Below are the code and all the weights of a small trained network. Each question names an input and a target symbol and asks about switching units off, where a switched-off unit gives its printed mean instead of its output.

import numpy as np


def w(rows, s, z=0):
    codes = np.array(rows[::2]) - 128.0
    scale = np.full(codes.shape[1], s)
    scale[-1] = z or s
    return codes * scale


def f(y):
    return y / 2 * (1 + np.tanh(0.7978845608 * (y + 0.044715 * y**3)))


def softmax(a):
    e = np.exp(a - a.max(-1, keepdims=True))
    return e / e.sum(-1, keepdims=True)


def log_softmax(a):
    a = a - a.max(-1, keepdims=True)
    return a - np.log(np.exp(a).sum(-1, keepdims=True))


def net(x, mask):
    ids = ['αβδεζηθμπστφω'.index(c) for c in x.split()]
    T = len(ids)
    res = E[ids] + P[:T]
    q, k, v = (res @ M[0].T for M in (Q, K, V))
    z = softmax(np.where(np.tri(T) > 0, q @ k.T / 4**0.5, -1e9)) @ v
    res = res + np.where(mask[0], z, O[0][:, -1]) @ O[0][:, :-1]
    y = f(res @ A[0][:, :-1].T + A[0][:, -1])
    res = res + np.where(mask[1:17], y, B[0][:, -1]) @ B[0][:, :-1]
    return log_softmax(res[-1] @ U[:, :-1].T + U[:, -1])


Q, K, V, O, A, B = {}, {}, {}, {}, {}, {}
E = w([
[49,241,56],'α',
[159,73,102],'β',
[122,99,67],'δ',
[150,164,33],'ε',
[113,99,79],'ζ',
[167,26,141],'η',
[186,204,4],'θ',
[243,190,77],'μ',
[170,155,63],'π',
[60,87,67],'σ',
[201,105,111],'τ',
[128,73,92],'φ',
[228,142,96],'ω',
],0.017)
P = w([
[94,184,253],'0',
[160,78,143],'1',
[158,83,132],'2',
[162,90,126],'3',
[158,89,122],'4',
[157,89,120],'5',
[161,91,123],'6',
[161,94,121],'7',
[158,92,119],'8',
[164,97,119],'9',
[161,94,120],'10',
[169,96,119],'11',
],0.015)
Q[0] = w([
[181,106,132],'H1',
[215,8,36],'H1',
[95,101,161],'H1',
[126,89,212],'H1',
],0.011)
K[0] = w([
[89,165,98],'H1',
[33,221,220],'H1',
[162,73,2],'H1',
[82,79,104],'H1',
],0.0085)
V[0] = w([
[60,4,98],'H1',
[159,57,177],'H1',
[69,182,46],'H1',
[65,219,160],'H1',
],0.017)
O[0] = w([
[190,152,197,5],'H1',
[250,113,120,134],'H1',
[44,159,182,73],'H1',
[37,91,124,221],'H1',
],0.018,0.015)
A[0] = w([
[142,86,113,109],'N1',
[223,94,106,46],'N2',
[84,155,247,2],'N3',
[101,153,92,154],'N4',
[166,172,123,41],'N5',
[170,115,132,158],'N6',
[127,179,81,177],'N7',
[70,218,131,18],'N8',
[56,141,120,149],'N9',
[89,173,140,85],'N10',
[172,149,152,91],'N11',
[157,134,92,125],'N12',
[63,157,114,60],'N13',
[121,222,89,146],'N14',
[98,59,72,114],'N15',
[165,221,193,181],'N16',
],0.013,0.0064)
B[0] = w([
[96,145,106,174],'N1',
[115,154,156,251],'N2',
[131,81,93,158],'N3',
[150,75,130,177],'N4',
[89,78,150,152],'N5',
[134,165,102,177],'N6',
[111,90,162,143],'N7',
[183,93,79,181],'N8',
[146,137,173,236],'N9',
[187,123,136,167],'N10',
[2,52,111,157],'N11',
[160,114,177,179],'N12',
[153,169,132,215],'N13',
[154,106,186,132],'N14',
[131,185,136,254],'N15',
[147,143,68,135],'N16',
],0.0098,0.05)
U = w([
[175,41,155,120],'α',
[132,225,221,67],'β',
[84,143,76,71],'δ',
[128,20,12,61],'ε',
[81,164,144,123],'ζ',
[50,38,205,90],'η',
[177,161,124,161],'θ',
[146,135,114,170],'μ',
[169,182,64,83],'π',
[94,80,110,176],'σ',
[106,189,208,163],'τ',
[116,146,187,91],'φ',
[91,75,104,255],'ω',
],0.011,0.0064)

Each question gives the input, a string of symbols that net reads in full, and the target symbol t.
The units are the heads (4 rows each of Q, K, V and O) and the neurons (one row each of A and B). Each row of codes is followed by its name. A weight is (code - 128) times the scale printed after its matrix; where a second scale follows, it is the last column's (O, A, B and U).
mask holds one flag per unit, heads first, then neurons. A switched-off unit (its flag False) gives its mean, the last column of its rows in O or B, instead of its output. The means were averaged over made-up inputs and are rounded, as every weight is.
A unit's drop is (log p(t) with every unit on - log p(t) with that unit switched off) / (log p(t) with every unit on - log p(t) with every unit switched off).
The circuit of an input: a set's keep is (log p(t) with only the set's units on - log p(t) with every unit switched off) / (log p(t) with every unit on - log p(t) with every unit switched off). Starting from the 12 units with the biggest drops (on a tie, the unit counted first), units are removed one at a time, each time the one whose removal leaves the highest keep (on an exact tie, the one counted first), for as long as the keep stays at least 0.8.
units of the circuit, in order: the units of the circuit, biggest drop first
unit that matters most: the unit with the biggest drop
k most important neurons: the k neurons with the biggest drops, biggest first
drop when u is switched off: that unit's drop, to one decimal
input η η ζ η η φ, target α: 3 most important neurons => N15, N11, N2
input θ π ω η η ζ θ, target β: 2 most important neurons => N9, N13
input τ η τ η ω ω τ, target π: most important neuron => N9
input μ τ η ω σ, target δ: units of the circuit, in order => N15, H1
input π η ω ω η δ, target ζ: units of the circuit, in order => H1, N15
input η ζ τ τ ω η ε, target α: 3 most important neurons => N15, N2, N11
input ω ω η τ δ ε δ τ η τ, target ε: 3 most important neurons => N13, N9, N2
input θ τ β, target β: 2 most important neurons => N9, N13
input θ β β η β η ω η ζ η ω π, target β: units of the circuit, in order => H1, N9, N13, N15
input τ τ τ μ ω τ μ η μ τ ω, target π: units of the circuit, in order => H1, N11
input τ μ μ ω τ ω φ τ τ η η, target π: units of the circuit, in order => H1, N11, N4
input ω θ σ η ε, target ε: 3 most important neurons => N2, N13, N9
input ε ω φ σ μ ω, target τ: 2 most important neurons => N9, N13
input ω ω π β ζ β η σ η δ, target ε: units of the circuit, in order => H1
input τ ε η η τ ω π π, target π: 2 most important neurons => N11, N9
input ω η η τ φ, target ε: 2 most important neurons => N2, N13
input μ β μ π μ τ ω η ζ, target δ: 2 most important neurons => N15, N2
input μ η θ η π α η, target η: 2 most important neurons => N3, N9
input τ ω τ β η η τ η ω ε τ α, target α: 2 most important neurons => N15, N11
input ω β μ μ η π τ τ ω, target ε: unit that matters most => N13
input ω τ η τ τ τ η θ π η η, target ε: drop when N4 is switched off => 0.0
input ω η μ μ τ β η η η ζ α, target α: drop when N14 is switched off => 0.1
input τ η ω τ ζ σ ω η η π ω β, target π: drop when N11 is switched off => 0.2
